Below are the code and all the weights of a small trained network. Each question names an input and a class and asks about switching units off, where a switched-off unit gives its printed mean instead of its output.

import numpy as np


def w(rows, s, z=0):
    codes = np.array(rows[::2]) - 128.0
    scale = np.full(codes.shape[1], s)
    scale[-1] = z or s
    return codes * scale


def f(y):
    return np.maximum(y, 0)


def log_softmax(a):
    a = a - a.max(-1, keepdims=True)
    return a - np.log(np.exp(a).sum(-1, keepdims=True))


def net(x, mask):
    res = np.array(x, float).reshape(1, 6) / 4 @ E
    y = f(res @ A[0][:, :-1].T + A[0][:, -1])
    res = res + np.where(mask, y, B[0][:, -1]) @ B[0][:, :-1]
    return log_softmax(res[-1] @ U[:, :-1].T + U[:, -1])


A, B = {}, {}
E = w([
[87,124,178,71,248,135,30,149],'x0',
[126,122,122,129,114,140,108,124],'x1',
[113,142,136,122,127,103,136,132],'x2',
[164,215,255,36,98,184,152,75],'x3',
[192,103,72,36,137,46,94,32],'x4',
[131,134,121,108,129,126,136,143],'x5',
],0.0073)
A[0] = w([
[169,145,204,96,92,149,133,72,154],'N0',
[95,145,166,93,255,117,15,155,82],'N1',
[179,167,194,94,105,182,158,123,136],'N2',
[95,143,152,165,161,188,140,204,87],'N3',
[147,168,86,174,33,130,185,124,129],'N4',
[102,144,174,192,119,172,158,202,89],'N5',
[189,111,64,57,149,62,103,47,6],'N6',
[199,105,99,89,135,43,90,12,16],'N7',
[93,127,164,109,232,142,61,137,94],'N8',
[70,139,166,170,100,190,136,225,47],'N9',
[80,86,89,195,169,72,132,117,119],'N10',
[164,210,202,101,101,187,149,92,139],'N11',
[50,168,161,184,117,234,169,250,48],'N12',
[66,145,171,197,123,218,175,202,36],'N13',
[140,219,196,61,100,164,137,83,149],'N14',
[119,66,85,162,132,82,110,183,153],'N15',
[109,120,178,111,246,124,43,163,101],'N16',
[37,91,33,168,155,115,131,164,142],'N17',
[122,90,30,182,160,94,129,189,159],'N18',
[78,140,183,190,110,160,153,227,86],'N19',
[113,77,57,154,134,106,85,180,151],'N20',
[140,174,216,89,111,191,161,70,157],'N21',
[109,136,215,83,90,171,140,105,129],'N22',
[162,103,120,167,18,104,209,101,120],'N23',
[199,136,99,169,13,111,200,119,127],'N24',
[108,76,63,167,139,76,123,184,153],'N25',
],0.0062,0.0016)
B[0] = w([
[103,221,83,204,232,156,62,177,222],'N0',
[56,68,178,67,36,195,221,145,253],'N1',
[98,174,95,168,202,143,86,165,221],'N2',
[176,99,101,55,126,65,127,64,201],'N3',
[58,50,205,73,100,198,213,152,225],'N4',
[203,92,73,90,111,63,97,54,207],'N5',
[180,112,78,58,132,37,93,55,227],'N6',
[202,115,62,105,104,28,99,26,233],'N7',
[70,59,217,69,25,170,208,141,222],'N8',
[197,98,83,70,108,54,86,58,212],'N9',
[88,155,122,154,163,169,81,156,213],'N10',
[118,186,141,191,199,134,84,202,244],'N11',
[204,113,83,82,141,44,118,30,249],'N12',
[185,104,90,89,105,58,94,44,227],'N13',
[130,175,128,186,180,154,86,157,254],'N14',
[125,172,91,176,169,165,78,200,220],'N15',
[28,68,225,76,2,223,214,141,238],'N16',
[102,174,121,180,167,136,95,177,241],'N17',
[108,170,141,159,210,156,71,199,251],'N18',
[176,112,85,98,118,51,111,48,219],'N19',
[115,175,122,160,153,146,94,192,226],'N20',
[97,169,111,179,198,158,80,195,248],'N21',
[118,167,102,193,178,142,94,164,216],'N22',
[68,66,206,94,54,213,230,180,238],'N23',
[61,63,215,78,33,195,193,164,249],'N24',
[88,188,120,202,217,166,101,194,234],'N25',
],0.0051,0.0058)
U = w([
[114,207,122,223,227,169,74,211,181],'0',
[67,38,218,66,32,216,250,150,4],'1',
[234,98,76,78,131,1,101,14,192],'2',
],0.0083,0.00038)

Each question gives the input, the list of numbers given to net, and the class t.
The units are the neurons (one row each of A and B). Each row of codes is followed by its name. A weight is (code - 128) times the scale printed after its matrix; where a second scale follows, it is the last column's (A, B and U).
mask holds one flag per neuron, in row order. A switched-off neuron (its flag False) gives its mean, the last column of its row in B, instead of its output. The means were averaged over made-up inputs and are rounded, as every weight is.
A unit's drop is (log p(t) with every unit on - log p(t) with that unit switched off) / (log p(t) with every unit on - log p(t) with every unit switched off).
most important unit: the unit with the biggest drop
k most important neurons: the k neurons with the biggest drops, biggest first
drop of u: that unit's drop, to one decimal
input [-8,-7,1,-6,-2,6], class 1: 3 most important neurons => [N24; N23; N4]
input [3,2,-6,1,3,7], class 1: most important unit => N12
input [5,3,-3,0,-5,-3], class 1: 2 most important neurons => [N16; N1]
input [8,-1,-2,-6,-3,7], class 1: 3 most important neurons => [N16; N1; N8]
input [7,-2,8,-6,5,1], class 1: 2 most important neurons => [N1; N16]
input [-4,5,-3,6,-7,-3], class 2: 2 most important neurons => [N12; N13]
input [8,-5,-5,-7,1,-5], class 1: 3 most important neurons => [N16; N1; N8]
input [8,-4,0,6,3,-5], class 1: 2 most important neurons => [N1; N16]
input [-1,-8,-2,-8,7,1], class 0: 2 most important neurons => [N25; N18]
input [2,-1,-8,5,5,7], class 0: 2 most important neurons => [N0; N12]
input [7,-2,3,5,4,4], class 1: 3 most important neurons => [N1; N16; N8]
input [-4,-7,-4,5,5,-4], class 0: drop of N0 => 0.3
input [-1,8,-8,7,-8,-5], class 2: drop of N5 => 0.2
input [0,2,-6,3,-4,5], class 2: drop of N12 => 0.1
input [-7,8,-3,-3,-8,7], class 2: most important neuron => [N12]
